Below are the code and all the weights of a small trained network. Each question names an input and a class and asks about switching units off, where a switched-off unit gives its printed mean instead of its output.

import numpy as np


def w(rows, s, z=0):
    codes = np.array(rows[::2]) - 128.0
    scale = np.full(codes.shape[1], s)
    scale[-1] = z or s
    return codes * scale


def norm(h):
    return h / np.sqrt((h * h).mean(-1, keepdims=True) + 1e-5)


def f(y):
    return y / 2 * (1 + np.tanh(0.7978845608 * (y + 0.044715 * y**3)))


def log_softmax(a):
    a = a - a.max(-1, keepdims=True)
    return a - np.log(np.exp(a).sum(-1, keepdims=True))


def net(x, mask):
    res = np.array(x, float).reshape(1, 7) / 4 @ E
    u = 0
    for l in range(2):
        y = f(norm(res) @ A[l][:, :-1].T + A[l][:, -1])
        res = res + np.where(mask[u : u + 5], y, B[l][:, -1]) @ B[l][:, :-1]
        u += 5
    return log_softmax(norm(res)[-1] @ U[:, :-1].T + U[:, -1])


A, B = {}, {}
E = w([
[96,149,148,193,174,48,105,169,53,79],'x0',
[164,137,90,118,174,96,159,2,78,49],'x1',
[135,113,101,168,122,64,232,118,139,251],'x2',
[145,180,189,83,95,190,96,182,101,124],'x3',
[191,110,23,93,212,152,79,180,29,143],'x4',
[166,235,161,71,177,196,161,113,92,121],'x5',
[94,96,134,188,197,109,9,118,94,54],'x6',
],0.0053)
A[0] = w([
[150,228,183,141,77,117,253,43,195,105,74],'L0N0',
[162,243,178,82,193,180,79,214,34,74,4],'L0N1',
[91,81,156,245,128,52,147,189,134,199,20],'L0N2',
[210,126,32,92,161,158,197,110,110,220,37],'L0N3',
[73,112,187,68,17,252,80,216,197,165,13],'L0N4',
],0.0049,0.0039)
B[0] = w([
[14,122,177,122,121,180,171,30,83,170,255],'L0N0',
[173,236,198,227,215,199,127,158,107,117,240],'L0N1',
[96,158,92,178,83,81,129,171,123,176,195],'L0N2',
[209,101,102,59,79,177,185,172,87,162,205],'L0N3',
[188,127,105,54,26,109,2,123,215,151,233],'L0N4',
],0.0082,0.0032)
A[1] = w([
[219,115,55,47,134,166,226,168,82,181,3],'L1N0',
[102,72,123,218,142,4,151,206,156,190,37],'L1N1',
[164,74,107,102,104,145,216,133,162,195,116],'L1N2',
[120,32,85,122,221,95,72,75,112,2,16],'L1N3',
[209,144,130,93,114,166,207,93,129,120,138],'L1N4',
],0.0063,0.0041)
B[1] = w([
[175,64,86,101,193,77,130,161,120,158,252],'L1N0',
[90,156,123,152,128,42,141,201,118,77,244],'L1N1',
[133,128,129,94,193,126,95,123,90,106,237],'L1N2',
[179,64,65,155,89,166,139,72,164,6,221],'L1N3',
[104,96,116,154,164,113,127,139,132,154,226],'L1N4',
],0.014,0.0034)
U = w([
[199,63,68,71,213,97,155,168,86,200,148],'0',
[166,126,143,56,26,147,60,163,212,173,152],'1',
[176,59,76,171,111,139,125,90,132,32,169],'2',
[47,124,174,105,107,138,205,32,115,173,199],'3',
[187,244,181,178,190,202,106,183,68,103,9],'4',
[80,132,98,181,96,6,139,218,120,130,66],'5',
],0.013,0.0012)

Each question gives the input, the list of numbers given to net, and the class t.
The units are the neurons (one row each of A and B). Each row of codes is followed by its name. A weight is (code - 128) times the scale printed after its matrix; where a second scale follows, it is the last column's (A, B and U).
mask holds one flag per neuron, layer by layer. A switched-off neuron (its flag False) gives its mean, the last column of its row in B, instead of its output. The means were averaged over made-up inputs and are rounded, as every weight is.
A unit's drop is (log p(t) with every unit on - log p(t) with that unit switched off) / (log p(t) with every unit on - log p(t) with every unit switched off).
The circuit of an input: a set's keep is (log p(t) with only the set's units on - log p(t) with every unit switched off) / (log p(t) with every unit on - log p(t) with every unit switched off). Starting from all 10 units, units are removed one at a time, each time the one whose removal leaves the highest keep (on an exact tie, the one counted first), for as long as the keep stays at least 0.8.
units of the circuit, in order: the units of the circuit, biggest drop first
top k neurons: the k neurons with the biggest drops, biggest first
k most important neurons of layer l: the k neurons of layer l with the biggest drops, biggest first
drop of u: that unit's drop, to one decimal
input [-8,-5,-5,-8,0,8,-7], class 0: most important neuron of layer 0 : L0N3
input [-6,-6,8,1,-4,1,-6], class 0: 4 most important neurons of layer 1 : L1N2, L1N4, L1N0, L1N3
input [7,7,2,-7,-2,2,-3], class 3: units of the circuit, in order : L0N0, L1N0
input [0,3,-6,5,1,-4,-5], class 1: top 3 neurons : L0N4, L1N2, L1N1
input [0,2,4,4,6,-1,6], class 2: units of the circuit, in order : L1N3, L0N2
input [7,-3,-1,-8,6,-4,-7], class 5: top 2 neurons : L1N1, L0N2
input [-2,-2,4,-5,1,0,8], class 5: top 2 neurons : L0N2, L1N1
input [0,6,-4,2,-1,0,-7], class 3: drop of L0N0 : 1.5
input [-5,7,3,-6,8,-2,5], class 2: top 2 neurons : L1N3, L0N2
input [8,2,0,-1,8,2,-2], class 4: drop of L0N1 : 1.6
input [-1,-6,-7,-2,7,-5,-8], class 1: drop of L0N4 : 2.5
